Rows near named flat spaces through zero:
hmfd: 15; -10; -23; 0; 1; 0; -7; 26; -2; 26; -13; 10; 31; -71; -11; 97; 13; -13; 38; -33
hmfd: -27; -27; 7; 30; -25; 43; 0; -29; 9; -78; 63; 41; 35; 39; 12; -7; -3; 0; 8; 36
fszm: -26; -48; 8; -1; -18; 24; -22; -10; 10; -60; 67; 66; -34; 35; 6; 27; -2; -36; 24; -64
fszm: 6; 66; 14; -47; -66; 11; -27; -22; -47; 19; 44; 19; 13; 50; -5; -32; 81; -18; 57; 71
fszm: 25; -70; 3; 11; -49; 4; -41; -3; -25; -51; 34; 12; -31; 3; -26; 69; -30; -20; -10; -14
dnbn: 61; -6; -23; 16; -16; -15; -3; 21; -38; 5; -23; -41; 28; -4; -20; 80; -37; 29; -23; 51
hmfd: -64; 8; -9; 4; 26; 5; 26; -27; 35; -28; 22; 29; 8; -27; 52; -22; -5; -8; -19; -56
dnbn: 27; 3; -23; 11; -15; -14; 8; -4; -32; -33; 14; -18; 11; 36; 17; 49; -50; 26; -46; 30
jmrj: 29; 13; -11; 3; 16; -8; 9; 25; -5; 34; -34; -23; 20; -13; -14; 26; -2; 16; 8; 18
jmrj: 12; -55; 8; 4; 16; -18; -18; 22; 15; 20; -39; -16; -50; -54; -30; 22; -23; -16; -13; -65
jmrj: -45; 8; 0; 12; 66; 18; 41; 4; 52; -23; 16; 40; -4; 57; 37; -51; -14; 8; 4; -51
dnbn: -58; 17; -6; -6; -24; 3; 13; -61; -8; -89; 85; 40; -15; 67; 73; -32; -28; -4; -54; -17
jmrj: 70; 16; -6; 14; 3; -3; 4; 36; -26; 38; -45; -48; 35; 27; -41; 22; -7; 38; 10; 88
jmrj: -24; -71; 28; 56; -20; 38; -13; -25; 34; -35; -12; -14; 42; -89; -33; -36; 6; -2; -6; 53
fszm: -31; 78; -13; -10; 13; -1; 41; -30; -5; -18; 29; 5; 30; 70; 61; -58; 0; 28; -26; 39
jmrj: 42; -31; -4; 42; 76; 2; 27; 62; 40; 50; -88; -43; 24; -33; -45; 13; -30; 36; 8; 5
hmfd: -2; 59; -8; -43; -25; -22; -3; -17; -36; 15; 22; 3; -17; 35; 28; -9; 21; -7; -4; 3
jmrj: 52; -92; 25; 12; 21; -22; -32; 43; 10; 18; -57; -35; -93; -5; -68; 8; -52; -7; -25; -55
jmrj: -42; -44; 20; 9; -27; 14; -20; -35; 16; -42; 28; 19; -19; -38; 3; -28; 5; -27; -13; -23
dnbn: 9; -32; -2; 15; -41; -9; -10; -35; -34; -83; 47; -8; -30; 66; 19; 10; -68; 14; -77; 25
fszm: -30; -9; 11; -11; 9; 11; -6; -1; 25; 6; 10; 32; -16; -20; 1; -17; 29; -27; 32; -50
fszm: -19; 1; -9; 10; 14; 3; 19; -12; 8; -38; 25; 14; 1; 35; 32; -4; -30; 10; -27; -14
hmfd: -17; 30; 6; -30; 7; -35; 6; -20; -9; 9; -5; -18; -59; 31; 29; -63; -16; 0; -52; -29
hmfd: 15; -27; 0; 9; 5; -3; -7; 15; 3; 6; -18; -10; -7; -22; -18; 24; -13; -1; -2; -12
dnbn: -28; -31; 10; 27; 25; 6; 12; -10; 36; -15; -18; -10; -2; -36; 4; -39; -20; 5; -29; -15
dnbn: -6; -74; 23; 41; 13; 1; -3; -10; 27; -39; -22; -29; -35; -14; -18; -46; -56; 10; -62; -4
dnbn: -10; 4; 25; -37; -43; 8; -35; -17; -18; -11; 49; 39; -49; 54; -9; -33; 42; -37; 36; -14
dnbn: -33; 45; -19; -9; 41; -6; 40; -7; 15; -14; 21; 23; 3; 52; 57; -18; -18; 14; -19; -35
fszm: -20; -10; -10; 12; 8; 6; 15; -15; 6; -55; 39; 24; -5; 47; 33; 7; -37; 6; -28; -21
fszm: 10; -10; -9; 11; -22; -15; -1; -19; -23; -29; 5; -26; -1; -1; 11; 18; -40; 15; -55; 25
hmfd: 3; 25; 2; 9; 13; 21; 13; 12; 12; 23; -13; 1; 48; -1; -11; -18; 34; 12; 40; 46
hmfd: 83; 23; 20; -37; -24; -44; -29; 27; -57; 65; -52; -69; -69; 65; -55; -36; -4; 16; -19; 57
-8; 102; -35; -61; -3; -26; 19; -6; -39; 20; 43; 32; -1; 66; 63; 33; 23; -4; 14; -31	jmrj
35; 12; -12; -7; -5; 0; -8; 30; -14; 44; -23; -7; 29; -33; -27; 59; 26; -1; 44; 14	hmfd
-5; -29; 12; 29; 45; 7; 16; 16; 40; 14; -45; -20; 2; -28; -18; -39; -15; 14; -8; -5	hmfd
30; 15; -25; 12; 9; -10; 14; 19; -14; 17; -25; -26; 40; -20; 0; 57; -19; 24; -8; 27	dnbn
0; -52; 4; 12; -2; -14; -16; 2; 10; 5; -31; -22; -25; -81; -19; 22; -22; -13; -28; -39	fszm
-12; -68; 51; 3; -21; 17; -43; -7; 24; 1; -10; 3; -55; -31; -55; -70; 29; -36; 20; -14	dnbn
16; -22; 10; 23; -50; 42; -19; -14; -20; -61; 57; 27; 35; 64; -19; 13; 8; 4; 27; 80	hmfd
7; 6; -30; 39; 50; 1; 52; 7; 9; -54; 11; -5; 26; 85; 43; 18; -84; 53; -59; 14	fszm
0; 29; -18; -2; 43; -1; 20; 35; 25; 71; -52; -6; 48; -83; -6; 34; 36; 1; 47; -22	hmfd
-24; 63; -9; -32; 7; -15; 16; -13; -6; 26; 5; 5; 3; 5; 36; -27; 27; -3; 2; -11	hmfd
22; 59; -13; 1; 19; -3; 31; 10; -13; 23; -17; -25; 41; 51; 11; -21; 0; 39; -3; 68	fszm
-8; 24; -5; -18; 6; -17; 5; -3; -4; 18; -6; -4; -13; -6; 16; -8; 4; -3; -9; -21	hmfd
15; -9; -5; 6; -31; 20; -14; 1; -17; -20; 29; 20; 30; 8; -11; 48; 13; -5; 31; 29	hmfd
-33; 54; -44; 10; 37; -11; 57; -20; 4; -38; 26; 8; 44; 32; 83; 22; -48; 35; -54; -11	dnbn
-55; -31; 6; 36; 15; 28; 12; -21; 49; -19; -5; 12; 47; -95; 10; -21; 14; -8; 4; -9	jmrj
-45; -22; 26; 1; -13; 19; -15; -25; 28; -7; 10; 20; -6; -51; -5; -53; 39; -29; 19; -16	dnbn
21; 18; -3; -32; -16; -33; -14; 1; -32; 22; -7; -19; -44; 14; 1; 8; -7; -6; -21; -16	hmfd
-64; 6; 5; 8; 20; 16; 18; -25; 42; -5; 4; 20; 26; -61; 29; -45; 26; -12; 6; -27	dnbn
34; -51; 34; 3; -35; 2; -35; -4; -22; -39; 19; -8; -69; 89; -40; -40; -28; -2; -23; 29	jmrj

Rows near named flat spaces through zero (a row that begins with a name and a colon came from that space):
bh-bm: -31; -6; 16; -18; -15; 12; 8; 3; -22; -16; 14; -5; 6; -28; 6; 8; -1; -5; -61; 10
zp-lz: 4; -16; -1; 46; 31; 42; -21; -22; -33; -29; -8; 30; -11; -12; 24; 8; 20; 13; 29; -4
gf-gz: -14; 8; -7; -2; -25; 17; 12; -40; -12; -31; 6; 11; -29; -23; 4; 1; 19; 26; -16; -18
zp-lz: 43; -9; 41; -53; -13; 50; 23; -51; -33; -16; 26; -17; 33; -64; -25; -10; 8; 18; 11; 64
rr-lg: -36; 11; 15; -8; -44; 37; -7; -7; 25; -15; -8; 9; 57; 13; -16; -11; 13; -52; 48; -25
fz-tt: -8; 27; -16; -30; -71; 11; 11; 7; 43; 33; 11; 12; 52; 57; -87; -17; 4; -41; 37; -35
fz-tt: 24; 12; 14; -53; -20; 54; 57; -41; -13; -23; 6; -2; 49; -72; -46; -57; 20; -1; 17; 19
rr-lg: 16; -2; -19; 38; 56; 11; 16; 26; -6; 24; -17; 34; 50; 9; -22; -45; -11; -29; 27; 7
bh-bm: -12; 20; -13; -31; -29; -22; 42; 9; 35; -32; -28; -14; 16; -31; 25; -15; 22; -57; 16; -34
gf-gz: -12; 16; -7; 3; 5; -23; 30; -26; 2; 8; 4; 12; 8; -10; -2; -27; -23; 6; -26; 19
bh-bm: -23; 12; 11; -19; -17; 23; 11; 13; 26; 4; -10; -5; 54; -2; -30; -43; -2; -30; 23; -17
bh-bm: 23; 3; 8; -40; -3; -29; 9; -2; 20; -23; -14; -53; -50; -41; 39; 1; 12; 31; 4; -9
rr-lg: -17; 17; -15; 8; -27; -43; -6; -42; 27; -42; -17; -13; -79; -4; 67; 30; 18; 27; 13; -39
rr-lg: 15; 3; 13; 1; 23; 10; 5; -15; 18; -19; -28; -11; 21; -29; 28; -31; 6; -12; 68; 2
bh-bm: 21; -6; -2; 9; 31; 1; 9; 26; 5; 6; -19; 5; 43; -3; 4; -15; 0; -46; 39; 10
rr-lg: -34; 14; -45; 31; -22; -36; 24; -19; -12; -18; 5; 44; -39; 14; 20; 30; 8; -14; -57; -28
fz-tt: 16; -28; 3; 4; 5; -1; -17; 33; -28; -16; 2; 0; -3; -2; 34; 66; 21; -45; -12; 13
fz-tt: -56; 26; 33; 5; -20; -60; -10; -57; 38; 31; 17; -8; 17; 32; 25; -9; -69; 11; -19; 52
zp-lz: 35; 14; -15; -48; -14; -1; 56; 12; 9; 12; 1; -8; 32; -26; -51; -37; 8; -21; -1; 3
rr-lg: 0; -8; 7; -3; -13; 38; 6; 11; -16; -2; 6; 23; 65; 1; -27; 6; 12; -61; 16; 13
gf-gz: 26; 2; -24; 2; 21; -3; 25; 14; 1; -11; -20; 4; -8; -20; 4; -18; 19; -8; 17; -20
rr-lg: 2; 20; -20; -27; -5; -19; 28; 27; 54; -46; -57; -40; -30; -43; 43; -39; 39; -15; 50; -80
gf-gz: -30; -5; 59; -29; -12; 29; -13; -27; 10; -46; -13; -39; 28; -57; 55; -9; 3; -11; 27; 19
gf-gz: 32; -20; 30; 35; 38; 45; -35; -65; -37; -11; 11; 16; -4; -13; 18; 9; -3; 48; 55; 53
rr-lg: -34; 10; 29; -25; -34; 18; -49; 27; 48; 41; 7; -40; 8; 52; -54; -30; -23; 42; 15; -33
fz-tt: -28; -5; -20; 23; -7; -5; 0; 17; -18; -19; -1; 25; -14; 7; 20; 32; 15; -28; -40; -23
bh-bm: -17; 16; -26; 22; -4; 14; 38; -12; -5; 8; 0; 54; 59; 10; -38; -33; -3; -50; 4; -2
fz-tt: -32; -26; 1; 39; 28; -11; -36; 38; -29; -18; -5; 5; -36; 6; 60; 51; 3; -7; -53; -9
fz-tt: 18; 16; -11; -9; 23; 17; 22; -9; 13; 12; -10; -8; -11; -20; -42; -75; -4; 62; 17; -21
zp-lz: 37; -15; 13; 36; 56; -40; 0; -53; -35; 7; 13; 17; -7; -14; 58; 32; -34; 8; 1; 95
zp-lz: -52; 20; -22; 24; -3; -62; -2; 13; 33; 9; -13; 0; -39; 32; 32; -3; -23; 7; -42; -37
gf-gz: 35; 32; -24; -24; 40; -79; 68; -22; 48; -18; -46; -40; -44; -66; 58; -67; -8; 27; 25; -8
fz-tt: -13; 25; -14; 13; -6; -45; -12; -4; 49; 50; 0; -3; -12; 63; -28; -28; -38; 31; 17; -16
gf-gz: -17; 0; 49; 15; -10; 16; -33; -119; -27; -7; 40; 6; -26; -9; 23; 16; -35; 85; -6; 74
zp-lz: -11; 30; -24; -41; -42; -35; 66; -17; 26; -31; -14; -7; -3; -41; 12; -19; 18; -34; -18; -27
zp-lz: -10; 20; -44; 19; 8; -41; 34; 8; 15; 2; -16; 20; -23; 7; 4; -21; -1; -5; -22; -34
zp-lz: -11; -15; 14; 38; -1; -36; -42; -40; -14; -24; 7; 8; -39; 18; 87; 86; -5; -10; 5; 34
gf-gz: -23; -16; 70; -25; -32; 3; -64; -23; 4; 9; 31; -46; -1; 18; 25; 52; -29; 26; -6; 52
bh-bm: -41; -15; 15; 10; -5; 59; -34; 61; -9; 24; 8; 12; 56; 36; -56; -13; -3; -24; -18; -23
gf-gz: 0; -17; 33; 27; 21; -1; -62; 17; 8; 55; 15; -3; 37; 68; -14; 20; -43; -3; 31; 45
fz-tt: 17; 1; -73; 37; 38; -27; 27; 49; -17; 2; -18; 31; -64; 8; -6; -6; 23; 18; -46; -61
fz-tt: 38; 5; -62; -25; 11; -64; 112; 24; -49; -1; 14; 34; -1; -53; -6; 15; 8; -60; -120; 34
zp-lz: -10; 10; -25; 12; 20; 29; 26; 24; 7; -13; -29; 17; 18; -20; -19; -59; 19; -10; 16; -50
zp-lz: -64; 9; 37; -17; -33; -9; -24; -18; 23; -17; 3; -33; -16; -8; 36; 2; -18; 23; -32; -7
bh-bm: -4; -12; -12; 10; 7; 8; -10; 35; -18; 0; 2; 7; -14; 9; -5; 18; 11; -3; -30; -18
gf-gz: 55; -2; 1; 14; 42; -30; -14; -37; 8; 9; -8; -19; -52; -3; 31; -2; -12; 64; 52; 26
bh-bm: -24; 29; -49; 3; -54; -35; 36; -33; 14; -29; -2; 28; -46; 7; 10; 20; 25; -12; -24; -51
rr-lg: 50; -27; -27; 37; 41; 18; -18; 63; -25; 37; -1; 36; 37; 50; -39; 26; 11; -51; 34; 6
rr-lg: 5; -2; -27; 55; 41; -21; 0; -7; -21; 25; 5; 44; -9; 31; -1; 2; -21; 10; -16; 17
bh-bm: 67; 7; 12; -13; 63; -10; 44; -35; 5; 16; -14; -13; 36; -52; -1; -69; -24; 17; 58; 64
21; 6; -49; 13; 0; -34; 9; 48; 14; 34; -5; 18; -12; 52; -35; 11; 5; -23; -2; -35	zp-lz
-40; 12; 1; -14; -42; -6; 2; -7; 22; -35; -11; -11; -15; -11; 30; 12; 18; -18; -6; -39	zp-lz
-46; 25; -5; -6; -60; 8; -5; -7; 46; -3; -7; 8; 27; 37; -24; -12; 7; -33; 34; -51	bh-bm
-16; -11; 43; 13; 23; 26; -28; -6; 4; 5; -5; -4; 58; 0; 16; -14; -22; -22; 40; 37	gf-gz
-49; 19; -6; -10; -48; 14; 38; -60; -25; -29; 26; 30; -9; -32; -12; -7; 3; 16; -75; 0	gf-gz
8; -8; 6; 11; 15; 41; -8; -20; -27; -5; 9; 12; -7; -14; -18; -15; 5; 40; 1; 6	zp-lz
-32; -1; 6; 0; -33; 38; -13; 24; -5; 30; 23; 25; 63; 44; -67; -1; -9; -37; -16; -2	rr-lg
64; -40; -10; 41; 37; -17; -55; 16; -54; 49; 39; 21; -46; 66; -11; 92; -12; 32; -20; 55	rr-lg
17; -3; -12; -12; 0; -14; 23; -2; -12; -29; -7; -5; -25; -35; 32; 20; 22; -11; -14; -2	rr-lg
64; -1; -61; 9; 44; -60; -10; 124; 62; 45; -54; -29; -29; 64; -12; -8; 19; -31; 71; -81	gf-gz
-45; 9; -40; 25; -57; -1; 28; -18; -25; -32; 13; 68; 15; 18; 3; 53; 29; -80; -44; -25	rr-lg
-50; 18; 23; -5; -24; 16; 2; -48; 21; -39; -13; -8; 2; -32; 32; -29; 2; 12; 16; -18	gf-gz
50; 10; -38; 3; 11; -82; 38; -12; 29; -40; -42; -8; -39; -24; 93; 39; 28; -58; 60; -8	bh-bm
4; 19; -45; -19; -42; -51; 2; 18; 34; 3; -3; -21; -91; 34; -8; 23; 20; 40; -23; -71	gf-gz
-27; 2; 32; -9; -34; -6; -30; -32; 17; -9; 9; -18; -3; 12; 27; 29; -11; 3; 13; 14	bh-bm
-30; -18; 47; -21; -7; 35; -16; 37; -4; -6; 0; -17; 78; -15; 8; 6; -5; -67; -1; 25	gf-gz
31; -12; -12; 2; 64; 9; 61; 22; -52; 14; 5; 27; 48; -54; -22; -42; -13; -23; -57; 54	rr-lg
-23; 30; 17; -34; -41; -7; 38; -84; 11; -15; 18; -6; -1; -39; -5; -34; -17; 36; -21; 25	bh-bm
26; 3; -65; 35; 9; 46; 20; 5; -30; -11; -6; 56; -36; 9; -57; -19; 48; 29; 8; -68	zp-lz
18; 20; -50; 23; -5; -32; 48; -50; -7; -26; -8; 43; -31; -12; 20; 7; 20; -12; 7; -11	fz-tt
-16; -14; 38; -20; -13; 12; -43; 10; -1; -2; 12; -40; -24; 0; 13; 24; -6; 36; -20; 5	bh-bm
